(in the rows, 128 means zero)
Each row of numbers stands for one node and depends on some of the facts below. Use the named rows to name the rest.

Known rows:
[136 134 130 124 168 110 111 128 142 119 128  79 126 148  87 119 118 146
 116 111 123 131 112 125 154 103 129 133  77 161 182 105 120 129 154]: nofli
[ 97 125 141 112 151  71 127 128 135 113 140 116 131 129  77 112 114 159
 107  85 143 126 110 127 161  68 110 140  87 208 178  95 113 141 184]: sige
[131 126 125 124 129 132 154 128 124 126 112 152 131 120 138 127 123 135
 114 123 138 120 134 131 121 109 120 127 136 141 109 131 128 117 134]: garal
[135 133 122 132 121 109 108 127 128 131 112  96 126 121 128 131 139 125
 145 137 129 131 146 120 120 124 122 130 125 121 144 138 118 108 128]: kabar
[139 136 128 136 110 140 129 129 129 134 116 136 127 122 137 135 134 117
 133 136 138 127 145 120 133 120 113 131 141 124 131 131 116 119 107]: bruven
[ 74  99 140  98 115 158 142 127 118 125 175 124 116 115 115 117 138 146
 131 107 164 135  77 131 125 107 109 141 122 179 156 129 131 152 154]: kotrar
[159 139 123 132 117 153 140 126 129 132 105 123 125 121 137 133 126 129
 136 132 136 120 148 122 130 129 124 122 142 112 122 128 117 101 105]: drubak
[130 127 128 123 126 133 156 128 122 125 121 162 132 119 137 123 123 129
 112 120 134 122 129 131 128 109 118 131 138 145 110 127 129 125 132]: fladel
[102 127 154 124 104 150  96 135 132 137 151 163 129 130 154 130 111 126
 131 113 132 132 125 133 135 139 111 128 150 124 120 116 130 167 130]: zoson
[152 171  77 154 129 108 123 129 134 113 122  67 117 138 125 127 130 113
 128 134 135 130 115 137  77 132 174 108 144 104 131 119 162 115  98]: plemal
[155 139 132 125 183 103 110 127 142 119 111  54 125 153  82 119 117 162
 114 110 120 122 118 123 152 107 132 124  70 157 185 103 114 111 157]: brunak
[114 122 125 121 131 114 153 125 127 120 137 164 131 120 110 120 114 134
 116 112 126 125 120 127 142 107 124 135 126 157 114 116 123 127 148]: klefek
[128 124 128 125 129 124 157 127 122 124 118 154 133 119 126 125 124 129
 117 122 129 119 135 130 125 116 128 129 139 140 104 131 127 115 138]: bitro
[ 51 102 142 106  98 141 137 130 121 122 190 164 125 111 101 115 136 128
 122  97 154 143  74 134 149  97 102 155 115 196 163 118 133 185 163]: gaketror
[ 86 122 123 130 114 147 121 128 140 122 172 176 132 131 101 118 117 110
 116 113 100 147  87 130 178 108 120 156 102 153 138 106 129 184 136]: brufe
[105 120 156 126 113 119 104 132 126 137 153 141 129 133 130 134 119 133
 143 117 122 128 134 132 131 181 137 122 147 114 125 123 129 164 129]: ligos
[116 123 127 122 125 126 153 127 124 122 129 165 132 115 127 123 121 125
 117 118 132 125 123 131 133 113 119 131 132 150 112 125 128 132 140]: nagrilen
[112  97 136  90 133 251 125 122 124 131 178  69  98 124 130 110 140 154
 150 126 159 140  48 128 120 131 128 132 103 136 160 137 135 134 127]: druval

Some facts about the nodes:
basten: π luteflun; κ c; Φ ligos
bitro: κ b; Φ zimil
botruk: β puvebu; π droflum; κ a; Φ zimil
braplofe: β trofes; Φ muzu
brefliza: β guklon; Φ klofeflil
brolis: β gugru; π klosun; κ c; Φ fugri
bromi: β puplan; κ a; Φ lideskol
brotrapla: κ b; Φ rati
brufe: β skanamok; κ a; Φ rati
brugrer: β sizim; κ b; Φ puplan
brunak: β govi; π brufe klefek govi; κ a; Φ rati
bruven: β drogu; κ c; Φ lones
bubrem: β drubak; κ c; Φ lones
dabril: κ a; Φ stine
dabruk: β brefliza; π giflomen; κ a; Φ klofeflil
dadul: β zoson; κ a; Φ muzu
debrul: β gibokis; κ a; Φ fegrun
defan: β brufe; κ b; Φ rati
domi: β giflomen; π dabruk; κ c; Φ klofeflil
draklos: β braplofe; π nebon dadul; κ a; Φ muzu
draklur: β tuni; κ c; Φ brefliza
dristemim: β bromi; Φ lideskol
droflum: β bitro; κ b; Φ zimil
drogu: β fleklo; π radem; κ c; Φ lones
drovek: κ c; Φ braplofe
drubak: β plistogrim; κ c; Φ lones
drupor: π draklos; κ a; Φ muzu
druval: β vubim; π sukes; κ a; Φ puplan
dubre: β tobos; π logren; κ b; Φ rati
dugra: β dabril; κ b; Φ stine
dutul: κ b; Φ biplufli
fegrin: β debrul; κ a; Φ fegrun
fladel: β vutror; κ b; Φ zoson
fleklo: β radem; π bruven; κ c; Φ lones
flisugrom: β nofu; κ b; Φ pefla
floklel: β moplan; π dutul; κ b; Φ biplufli
floplem: β rati; κ a; Φ fegrun
flumu: β stine; κ b; Φ biplufli
fugri: Φ daskogrum
gaketror: β skosar; π plugri; κ b; Φ puplan
garal: β fladel; κ b; Φ zoson
gaske: β namis; Φ daskogrum
gebi: β botruk; π droflum bitro; κ a; Φ zimil
gefi: κ a; Φ putu
genostuk: β dabruk; κ c; Φ klofeflil
geskil: β brugrer; κ b; Φ puplan
gibokis: κ b; Φ fegrun
giflomen: β stesor; π genostuk; κ b; Φ klofeflil
gotor: β gefi; π gefi; κ a; Φ putu
govi: β nofli; π vibis; κ b; Φ rati
gratrer: β garal; κ b; Φ zoson
grezu: β luteflun; κ a; Φ ligos
gugru: β stodeplin; π stodeplin; κ b; Φ fugri
guklon: β domi; Φ klofeflil
kabar: β petror; π zegen povil; κ c; Φ brefliza
kikul: β zegen; κ b; Φ brefliza
klasu: κ c; Φ brefliza
klefak: β kabar; π draklur; κ c; Φ brefliza
klefek: β logren; κ b; Φ rati
klelok: β zudran; π kotrar; κ a; Φ puplan
klosun: β puvir; π skuben; κ a; Φ fugri
klovulam: β druval; π sizim geskil; κ a; Φ puplan
kotrar: β naflek; π druval; κ b; Φ puplan
lifo: β flumu; π dutul; κ b; Φ biplufli
ligos: Φ lideskol
logren: β vofim; π brunak; κ a; Φ rati
lones: β seklo; Φ muzu
luteflun: β zamo; κ a; Φ ligos
mepas: β fegrin; κ c; Φ fegrun
moplan: β dutul; π flumu; κ a; Φ biplufli
naflek: β plugri; κ b; Φ puplan
nagrilen: β dugra; κ b; Φ stine
namis: β triflon; π triflon; κ a; Φ daskogrum
nebon: β plodro; κ c; Φ muzu
nofli: β klefek; π brunak; κ a; Φ rati
nofu: κ a; Φ pefla
papeplim: β ripebram; π tuni klefak; κ b; Φ brefliza
pefla: β dristemim; Φ lideskol
petror: β povil; κ c; Φ brefliza
petumu: β rugi; κ c; Φ brefliza
pevus: β sebek; κ a; Φ stine
pitre: Φ klofeflil
pizo: β taplil; π garal; κ b; Φ zoson
plemal: β grezu; π luteflun; κ a; Φ ligos
pleriflil: β pevus; π stufogel; κ a; Φ stine
pliflim: κ a; Φ lones
pliplos: β nagrilen; π stidrople; κ b; Φ stine
plistogrim: β bruven; κ c; Φ lones
plodro: β draklos; κ a; Φ muzu
plugri: β sukes; π sukes; κ a; Φ puplan
plunol: β mepas; π floplem mepas; κ a; Φ fegrun
povil: β draklur; π kikul; κ c; Φ brefliza
puplan: β zuflir; Φ lideskol
putu: β genostuk; Φ klofeflil
puve: β zimil; π vedril; κ c; Φ biplufli
puvebu: β droflum; π botruk; κ b; Φ zimil
puvir: β brolis; κ c; Φ fugri
radem: β pliflim; π bruven; κ b; Φ lones
rati: β plunol; Φ fegrun
ripebram: β kikul; π tuni klefak; κ c; Φ brefliza
roklim: κ a; Φ pitre
rugi: β klefak; κ c; Φ brefliza
sebek: β pliplos; κ b; Φ stine
sebral: β bubrem; κ b; Φ lones
seklo: β dadul; κ a; Φ muzu
sige: β defan; π govi; κ b; Φ rati
sizim: β zusas; κ b; Φ puplan
skanamok: β brotrapla; π nofli brotrapla sige; κ b; Φ rati
skefedru: β klasu; π zegen rugi klefak; κ c; Φ brefliza
skosar: κ a; Φ puplan
skuben: π puvir; κ c; Φ fugri
stala: β drovek; κ c; Φ braplofe
stebrar: β plemal; π luteflun; κ a; Φ ligos
stedu: β pefla; π bromi zuflir; κ b; Φ lideskol
stesor: β trigis; Φ klofeflil
stidrople: β pleriflil; κ a; Φ stine
stine: β floklel; Φ biplufli
stodeplin: β skuben; κ a; Φ fugri
stufogel: β stidrople; κ b; Φ stine
sukes: β gaketror; κ a; Φ puplan
taplil: β vabor; π trustal; κ b; Φ zoson
tobos: β vibis; κ a; Φ rati
triflon: β fugri; κ b; Φ daskogrum
trigis: β pitre; κ a; Φ klofeflil
trofes: β lones; κ a; Φ muzu
trustal: κ b; Φ zoson
tuni: β papeplim; κ a; Φ brefliza
vabor: β gratrer; κ a; Φ zoson
vedril: β puve; π flumu; κ b; Φ biplufli
vibis: β brunak; π sige; κ a; Φ rati
vofim: β sige; κ b; Φ rati
vubim: β klelok; κ b; Φ puplan
vutror: β trustal; π garal trustal; κ b; Φ zoson
zamo: β basten; π stebrar; κ a; Φ ligos
zegen: β skefedru; κ c; Φ brefliza
zimil: β lifo; Φ biplufli
zoson: β drupor; Φ muzu
zudran: β kotrar; π vubim; κ b; Φ puplan
zuflir: β ligos; κ a; Φ lideskol
zusas: β klovulam; π geskil; κ b; Φ puplan

Rows to name:
No name comes twice in this set of rows, the named rows included.
[140 165  82 150 116 126 127 128 136 114 133 111 122 131 121 124 122 109
 124 127 119 131 113 137 102 143 169 114 141 107 122 114 159 130  95]  luteflun
[ 69 125 130 127  75 138  98 129 136 123 172 187 131  99 108 117 124 102
 135  99 108 148 109 126 177 111  98 158 114 164 146 111 126 180 138]  klasu
[ 70 118 133 115 126  87 133 130 132 117 169 158 133 124  86 114 121 133
 109  92 140 139  97 129 161  67 105 154 100 205 162 104 121 172 172]  skanamok
[111 123 123 139 128 128 111 132 133 130 148 127 131 139 123 132 145 109
 122 139 127 145 109 129 140 116 120 147 112 134 150 133 132 157 130]  moplan
[ 60 116 127 119 104 112 142 128 130 118 178 210 136 111  99 115 114 116
 108  97 125 140  91 131 166  83 104 159 122 191 125 106 127 182 158]  brotrapla
[134 144 107 142 130 119 119 130 134 122 136  98 124 137 122 130 137 118
 125 133 127 136 112 133 116 129 148 125 123 123 145 126 143 135 115]  zamo
[ 64 123 132 133  87  99  89 132 134 128 165 159 134 111 114 125 145  95
 137 119 126 150 120 124 157  95  95 160 112 162 164 126 121 177 142]  skefedru
[135 135 123 129 111 136 122 124 131 128 119 135 128 111 125 126 125 123
 143 124 114 128 145 121 140 137 127 128 127 121 130 128 122 112 122]  petror
[117 119 155 126 116 117 108 132 123 139 144 130 129 134 127 137 121 141
 145 123 122 125 142 131 124 191 145 112 153 102 128 128 128 146 126]  lideskol
[127 122 129 125 132 115 155 127 121 126 119 154 134 125 135 128 131 127
 117 129 133 122 136 129 120 114 124 129 142 139 107 135 129 121 135]  flumu
[113 127 126 135 121 134 105 128 134 126 142 152 137 128 133 128 136 103
 123 134  97 142 118 130 150 129 124 141 106 121 126 132 139 157 130]  tuni
[ 62 113 133 130  88 153 111 133 135 125 190 189 135 120  97 121 134  98
 117 106 107 153  85 134 187 125 117 158  98 161 161 111 138 208 132]  skosar

Now the same nodes, written a new way:
Some rows with their names:
[182 142 196 139 160  92 146 127  98 116 136  93 137 150 143  74 116  99
 149 124 120  94 162 164 104 126 169 157 175  81 144 168 147 137 163 139
 165 116 123 149 140  99 112 100 100  90 115 100  98 196  66  83 137 140
 149]: brunak
[114 101  72  72 151 156 114 138 200 158 157 163 164  96 123 143  80  88
 123 188 116 151 140  75 104  97 159  96  82  70 172 162  83 144  82  85
 130 104 154 119 179 202 122 158 147 183  94 120 180 165 124 176 125  92
 102]: drupor
[156 146 155 150 141 105 112 128 106  82 139 118 131 138  87 112 105 102
 149  99 138 168 165 147 124 121 108 125 125 166 142 137 127 153 152 142
 131 108 125 138 151 116 152 136 122  92 150 130 110  99 118 129 135 106
 111]: lifo
[163 107 133  83 138 126 162 151 163 152 158 109 170 129  99  72  81 111
 160 157 142 143 163 104 111  90 116  94 117 120 176 166  94 150 133  88
 156 113 155  97 172 170 157 120 137 153 138  96 122 141  86 138 126  89
 150]: sige
[117 146  74  70 151  97 119 141 186 154 136 142 169 114  93 131  71 108
 154 175 148 191 141  72 126  86 116  95  81 130 165 149  85 165  78  98
 143 145 114  81 173 190 159 151 150 186 111 114 188 104 139 168 106  86
  98]: gaketror
[ 90 188  94  78 171 114 107 114 150 160  70 143 125 106 132 167  72 121
 168 170 145 172 126  99 110  94 188 109  83  94 147 146  92 161  72 187
 174 164  74 130 149 196 109 137 158 188  85 118 174 145  77 160  87 120
  78]: plugri
[114 156 185 161 128 144 131 129  96 129  84 115  89 142 137 128 165 161
 158 108 124  98 127 170 152 150 111 134 178 159 107  97 170 112 163 143
 118 125 101 133  69  80 115 102 137  99 169 123  95 115 116  97 130 130
 139]: zimil
[101  82  69  58 105 173 121 125 192 171 150 146 159  83 172 155  97 159
 107 186 120 144  77  66 121  84 105  90  81  96 149 140  80 101  86  90
 128 129 173  79 178 184 129 149 151 197 102 107 187 109 164 164 152 115
 118]: drovek
[ 98  99  74 108  97 162 156 147 178 165 153 143 168 115 114 140  99 138
 129 168 145 156 124  93 134  97 112 101  89 132 166 123  98 121  93  81
 111 138 146  83 172 171 148 142 155 179 134 109 152 107 182 160  98  84
 152]: dugra
[107 157 134 162 119 157 127 125 100 126  79 139  87 171 117 131 138 172
 129  94 141  94  89 152 167  99  96 155 178 132 144  73 155 135 180 114
 111 107  85 162  76  91 137 112 139  91 148 151 105 123 139  76 140 128
 156]: brefliza
[112 143  90 104 135  93 133 161 149 160 100 121 162 128 139 122 117 163
 155 135 113  94  82  99 160 102 104 100 112 109 135 124 164 109 104  89
 136 159 127  83 106 129 122 119 145 185 146 128 112 116 176 158 118 103
 112]: puplan
[118 161 159 145 139 113 132 144  94 132  82 115 105 140 142 127 159 163
 154  95 122  93 108 160 154 137 102 125 161 144 114 108 175 110 152 126
 129 143  97 106  72  87 116 101 132 126 162 128 102 107 140 107 123 121
 126]: dristemim
[ 90 107  75  82 117 176 140 145 200 174 120 155 157  96 150 151 110 170
 144 162 110 115  86 106 138 103 108 101  84 118 163 111 133 103  90  86
 118 113 154  96 159 153 129 132 149 184 159 109 132 100 160 165 116  92
 130]: zoson
[ 92  80  80  89 101 157 156 149 191 172 159 150 170 109 109 146 104 130
 138 180 136 160 114  90 138  97 114  87  85 127 179 124  85 127  79  85
 107 138 154  87 175 188 147 141 151 191 129 114 173 107 184 170  97  79
 151]: dutul
[ 96 111  96 144  97 148 146 139 136 136 151 129 162 113 102 142 144 133
 120 124 137 148 135 148 129 121 115 104 109 156 135 103 133 124 121  98
 111 119 144 115 137 106 143 142 143 137 145 121 121 102 159 142 103 100
 143]: garal
[121 176 191 165 118 124 121 118  83  87  72 100  59 169 127 125 167 169
 140  90 129  90 120 183 165 160 100 193 190 167  92  85 171 124 186 173
 121 124  82 173  58  79 126  93 116  85 173 149  94 114 104  55 137 159
 149]: putu
[ 95  87  73  89 122 167 150 141 198 173 149 167 160  89 160 157 109 121
 104 191 121 128  91  85 119  97 179  98  81  69 159 138  94 110  76  84
 115 125 153 104 165 190 109 142 148 180 101 112 171 164 154 171  98 101
 137]: pliflim
[123 167 190 169 113  64 126 141  76  82 104  80 131 158 103 124 180 126
 122  88 131 124 153 185 131 181 105 189 192 167  77 104 175 121 177 191
 125 150 104 145  66  77 127 118 106  87 147 141 104 105 134  49 113 146
 140]: geskil

Name these rows:
No name comes twice in this set of rows, the named rows included.
[106 116  81 124 106 103 143 155 135 160 150 126 167 123 106 136 125 130
 129 148 126 145 120 107 142 105 108  98 103 132 143 118 128 123  99  94
 113 154 140  92 149 164 142 131 147 171 132 127 144 110 181 154 100  87
 138]  naflek
[135 164 152 133 160  82 112 129 111 122 120 137 112 128 125 132  87  88
 135 130 116 127 152 112 109 116 161 122  95  91 130 158 131 148  91 152
 158 143 107 143 146 161 115 132 124 130 102 139 120 167  88 155 123 139
  88]  klelok
[177 134 192 133 160 107 139 128 101 136 141 112 146 141 141  70 112  91
 153 131 128 104 155 141 100 114 176 132 146  83 150 167 131 142 147 130
 155 116 126 140 165 124 108 109 114  97 120 106 102 187  71 120 135 135
 140]  nofli
[ 91 159  78  94 153 131 132 135 153 175 102 149 165 109 159 165  84 140
 140 187 131 135  83  96 119 106 188  99  84  79 135 131  98 123  69 127
 124 171  85 108 138 195  98 125 155 184  85 119 174 150  91 164  89 123
 118]  sukes
[184 151 190 157 160  87 134 119  85 105 127  99 100 151 139  71 135  89
 145 106 125  97 168 169 102 144 174 168 172  96 131 160 149 144 164 174
 161 122 116 160 131  85 110  97  87  91 118 100  96 182  73  85 144 158
 139]  vibis
[103 117  79  99 116 171 140 137 182 175 111 145 151 140 142 138 107 169
 151 138 134  99  76  84 173  95 107  96  96 112 170  96 130 123 110  87
 119 122 119 103 133 155 138 113 154 166 155 127 131 116 161 160 127  88
 143]  stesor
[172 139 190 142 140  92 147 135  96 105 147  83 155 157  99  65 111 108
 161 106 138 131 164 157 109 104 117 132 181 150 162 163 125 151 169 127
 149 115 132 119 163  98 148 111 111  95 147 103 100 139  69  72 132  96
 152]  govi
[162 169 181 154 149  67 113 138  84  69 125 104 114 146  89 106 116  90
 132  95 128 154 161 168 127 140 100 153 148 158 114 133 152 145 162 175
 145 127 114 132 115  87 145 132 116  93 143 145 105  99 119  90 132 110
 100]  zusas
[125 169 191 159 135  92 133 141  86 120  70 100  86 154 142 122 166 160
 155  97 115  89 113 179 153 156  99 156 186 154  91 102 177 112 165 157
 127 145 103 124  60  80 114  97 127 107 167 136  95 106 128  78 135 142
 125]  pefla
[108 141 176 166 128 135 126 117  99 137 116 137 125 122 149 143 165 121
 101 103 116  96 137 170 107 168 166 154 132 110  92 127 163 107 138 147
 113 132 119 158  84  87  96 130 113 100 112 140  95 155  94 119 113 171
 137]  vabor

Now the same nodes, written a new way:
Named rows:
[153 163 152 138 143 130 158 119 138 135 117 116 121 168 146 113 103 153
 129 124 146 156 128 121 154 178]: tobos
[131 110 148 118 141 104 140 115 131 141 148 126  94 129 127 140 138 136
 166 114 158 139 122 106 125 142]: gugru
[121 110 132 133 129 194 168 139 120 169 163  89  70 123 155 125 117 126
 125  69 157 164 159 125 143 170]: brunak
[116 143 102 149 105 151  84 130 137 106 118 144 162 102 107 145 158  89
  90 126  97 108 124 151 111 120]: dadul
[155 153 164 158 139 122 171 148 135 146 118 116 143 182 135 119  80 194
 141 150 128 138 127 142 142 171]: putu
[138  85  58  60 111 142 120  92  78  74  86 145 125  49 154 107 102  82
  88 227 129 119 173 102 149   8]: skefedru
[103 129 127 122  95 102  79 137 114 118 137 142 139 119  93 147 147 104
 123 103  90 104 125 143 101 115]: vubim
[115 109 112  92  54 101 102 105  91  93 109 153 106  63 102 140 128  99
 109 198  93 132 174 137 125  69]: papeplim
[162 184 158 160 143 130 162 141 133 133 114 118 136 187 147 105  85 155
 119 124 137 148 111 133 146 177]: floplem
[ 99 140 132 124 126 127  85 119 150 136 128 132 117 118 112 148 171 103
 128 110 116 119 144 122 127 128]: druval
[140 156 157 134 149 131 131 123 137 153 122 113 110 158 145 116 128 141
 140 118 162 140 138 108 140 152]: grezu
[124 110 138 123 127 108 112 124 120 134 147 132 112 120 112 145 154 111
 154 104 145 134 121 117 116 132]: sebek
[100 146 113 141  98 142  95 118 145 122 128 146 124  96 109 139 168  98
 111 129 109 124 131 142 126 127]: seklo
[146 147 155 138 137 123 155 148 136 149 128 108 134 177 142 115 103 183
 155 138 133 127 141 124 133 162]: pefla
[103  98 107 136  76 163 128 161  92 133 165 110 114 100 114 145 125 101
 105  66  97 129 142 164 106 145]: klefek
[151 131 155 135 140 104 140 140 110 146 135 119 129 162 135 130 111 137
 154 110 154 142 109 123 125 142]: triflon
[104 119 138 122 138 129  95 136 134 150 145 113 123 143 117 147 166 131
 164 113 139 112 155 116 122 132]: puplan
[118 125 131 128 134 125 116 145 138 132 127 115 144 142 125 133 132 142
 139 131 122 109 150 119 119 135]: lideskol

Name these rows:
No name comes twice in this set of rows, the named rows included.
[145 125 151 130 150 107 116 141  96 140 145 127 142 145 123 143 130 118
 149  87 166 136 102 116 111 135]  droflum
[137 107  77 109  93 125  91 137  43  87  92 145 167  71 130 140  90  74
  76 169 109 115 147 129 107  47]  kikul
[115 102  76 135  99 148 103 143 137 105 113 153 165  74 116 135 145 113
 117 160  90 102 127 146 104 100]  zoson
[120  89  74 130 122 140 105 138 135 104  98 144 168  77 120 147 123 100
  92 160  94  83 152 143 108  89]  pitre
[123 103  50 105 153 139  95 133 127  95  79 153 154  70 151 120 112  65
  52 152 117  82 144 107 119  77]  plugri
[127  81  29 128 131 204 137 171  86 122 109 115 133  60 167 116  80  64
  32 104 113 108 165 135 117  91]  brufe
[149 125 143 136 114 136 225 158 129 157 149  94  71 154 150  93  62 187
 129 105 122 154 124 146 141 184]  dubre
[143 151 154 124 139  86 157 151 119 141 133 119 111 170 141 112  91 167
 148 123 138 134 109 116 131 152]  brugrer
[146 108  67  95 103 161  90 122  35  71  88 138 191  93 152 116 100  64
  74 186 116 123 152 125 132  18]  zegen
[110 100  76 104 119 101 101 143 128 104 106 156 146  81 115 133 113  90
  89 144  87  83 123 126 102  91]  kotrar

